Here is a tiny trained network, its code and every weight. The questions are about switching its units off for an input and a class, where a switched-off unit gives its printed mean instead of its output.

import numpy as np


def w(rows, s, z=0):
    codes = np.array(rows[::2]) - 128.0
    scale = np.full(codes.shape[1], s)
    scale[-1] = z or s
    return codes * scale


def f(y):
    return np.maximum(y, 0)


def log_softmax(a):
    a = a - a.max(-1, keepdims=True)
    return a - np.log(np.exp(a).sum(-1, keepdims=True))


def net(x, mask):
    res = np.array(x, float).reshape(1, 4) / 4 @ E
    y = f(res @ A[0][:, :-1].T + A[0][:, -1])
    res = res + np.where(mask, y, B[0][:, -1]) @ B[0][:, :-1]
    return log_softmax(res[-1] @ U[:, :-1].T + U[:, -1])


A, B = {}, {}
E = w([
[179,133,139,242],'x0',
[175,224,231,98],'x1',
[12,155,181,181],'x2',
[108,253,33,139],'x3',
],0.0045)
A[0] = w([
[104,76,91,143,88],'neuron 1',
[146,152,173,112,77],'neuron 2',
[89,127,147,142,92],'neuron 3',
[160,186,187,97,72],'neuron 4',
[156,169,76,117,83],'neuron 5',
[114,86,112,137,114],'neuron 6',
[116,99,109,135,92],'neuron 7',
[175,111,112,107,85],'neuron 8',
[107,102,89,139,85],'neuron 9',
[113,95,97,130,102],'neuron 10',
[88,141,109,69,86],'neuron 11',
[211,106,94,93,69],'neuron 12',
[165,132,136,200,81],'neuron 13',
[115,123,134,99,99],'neuron 14',
[137,126,124,150,106],'neuron 15',
[193,117,91,96,88],'neuron 16',
[107,113,56,147,67],'neuron 17',
[125,150,112,129,232],'neuron 18',
[83,131,150,146,88],'neuron 19',
[117,166,98,131,254],'neuron 20',
[113,91,105,137,95],'neuron 21',
[175,132,127,221,90],'neuron 22',
[85,116,120,8,91],'neuron 23',
[152,182,187,115,58],'neuron 24',
[153,122,117,118,105],'neuron 25',
[106,125,126,83,81],'neuron 26',
[146,131,130,162,98],'neuron 27',
[44,150,146,159,59],'neuron 28',
[53,127,168,155,78],'neuron 29',
[157,12,228,108,53],'neuron 30',
[176,124,101,108,82],'neuron 31',
[128,225,67,133,55],'neuron 32',
],0.013,0.0028)
B[0] = w([
[178,115,133,68,176],'neuron 1',
[169,113,120,81,163],'neuron 2',
[128,158,174,134,150],'neuron 3',
[199,99,132,40,194],'neuron 4',
[57,110,173,125,173],'neuron 5',
[149,120,123,82,164],'neuron 6',
[153,115,137,97,150],'neuron 7',
[118,172,183,133,164],'neuron 8',
[162,114,130,81,160],'neuron 9',
[158,120,125,85,161],'neuron 10',
[136,64,145,183,169],'neuron 11',
[121,207,221,137,193],'neuron 12',
[161,67,143,187,175],'neuron 13',
[135,97,131,148,144],'neuron 14',
[133,96,146,138,140],'neuron 15',
[121,190,208,139,183],'neuron 16',
[162,88,134,51,174],'neuron 17',
[108,163,51,138,182],'neuron 18',
[129,163,183,132,154],'neuron 19',
[86,167,36,138,204],'neuron 20',
[159,116,130,89,159],'neuron 21',
[164,47,137,209,194],'neuron 22',
[176,58,125,233,207],'neuron 23',
[193,94,128,56,182],'neuron 24',
[126,149,157,130,146],'neuron 25',
[146,89,140,162,152],'neuron 26',
[142,102,135,155,149],'neuron 27',
[105,185,240,129,176],'neuron 28',
[129,188,222,135,175],'neuron 29',
[5,85,71,112,253],'neuron 30',
[121,165,192,132,163],'neuron 31',
[35,32,154,86,207],'neuron 32',
],0.034,0.0057)
U = w([
[21,103,106,115,150],'0',
[216,116,124,52,114],'1',
[116,207,199,170,116],'2',
[180,74,125,254,118],'3',
[86,169,48,146,253],'4',
[175,210,69,179,69],'5',
[172,203,69,168,63],'6',
],0.0076,0.0044)

Each question gives the input, the list of numbers given to net, and the class t.
The units are the neurons (one row each of A and B). Each row of codes is followed by its name. A weight is (code - 128) times the scale printed after its matrix; where a second scale follows, it is the last column's (A, B and U).
mask holds one flag per neuron, in row order. A switched-off neuron (its flag False) gives its mean, the last column of its row in B, instead of its output. The means were averaged over made-up inputs and are rounded, as every weight is.
A unit's drop is (log p(t) with every unit on - log p(t) with that unit switched off) / (log p(t) with every unit on - log p(t) with every unit switched off).
The circuit of an input: a set's keep is (log p(t) with only the set's units on - log p(t) with every unit switched off) / (log p(t) with every unit on - log p(t) with every unit switched off). Starting from the 12 units with the biggest drops (on a tie, the unit counted first), units are removed one at a time, each time the one whose removal leaves the highest keep (on an exact tie, the one counted first), for as long as the keep stays at least 0.8.
circuit, biggest first: the units of the circuit, biggest drop first
unit that matters most: the unit with the biggest drop
top k neurons: the k neurons with the biggest drops, biggest first
drop when u is switched off: that unit's drop, to one decimal
input [5,4,-2,-1], class 3: circuit, biggest first -> [neuron 22]
input [0,-7,0,5], class 1: top 3 neurons -> [neuron 30; neuron 17; neuron 1]
input [2,1,4,1], class 2: circuit, biggest first -> [neuron 30; neuron 28]
input [8,-3,6,1], class 3: top 2 neurons -> [neuron 22; neuron 13]
input [7,5,2,-4], class 3: top 2 neurons -> [neuron 22; neuron 13]
input [8,4,-7,8], class 0: top 4 neurons -> [neuron 32; neuron 5; neuron 23; neuron 20]
input [8,6,0,6], class 3: top 3 neurons -> [neuron 22; neuron 30; neuron 13]
input [6,7,1,5], class 1: top 3 neurons -> [neuron 4; neuron 24; neuron 30]
input [7,-7,2,1], class 1: top 3 neurons -> [neuron 17; neuron 23; neuron 1]
input [1,-8,4,6], class 1: top 4 neurons -> [neuron 30; neuron 17; neuron 1; neuron 9]
input [6,8,0,8], class 0: top 3 neurons -> [neuron 32; neuron 5; neuron 20]
input [4,-4,-3,-2], class 1: top 4 neurons -> [neuron 23; neuron 1; neuron 11; neuron 6]
input [-5,1,-1,-3], class 3: top 2 neurons -> [neuron 23; neuron 32]
input [-6,1,5,2], class 3: top 2 neurons -> [neuron 23; neuron 11]
input [-4,2,5,-4], class 2: unit that matters most -> neuron 29
input [-8,2,4,-3], class 3: drop when neuron 5 is switched off -> 0.0
input [0,3,1,-2], class 4: drop when neuron 22 is switched off -> 0.1
input [-3,-8,4,-5], class 1: drop when neuron 1 is switched off -> 0.1
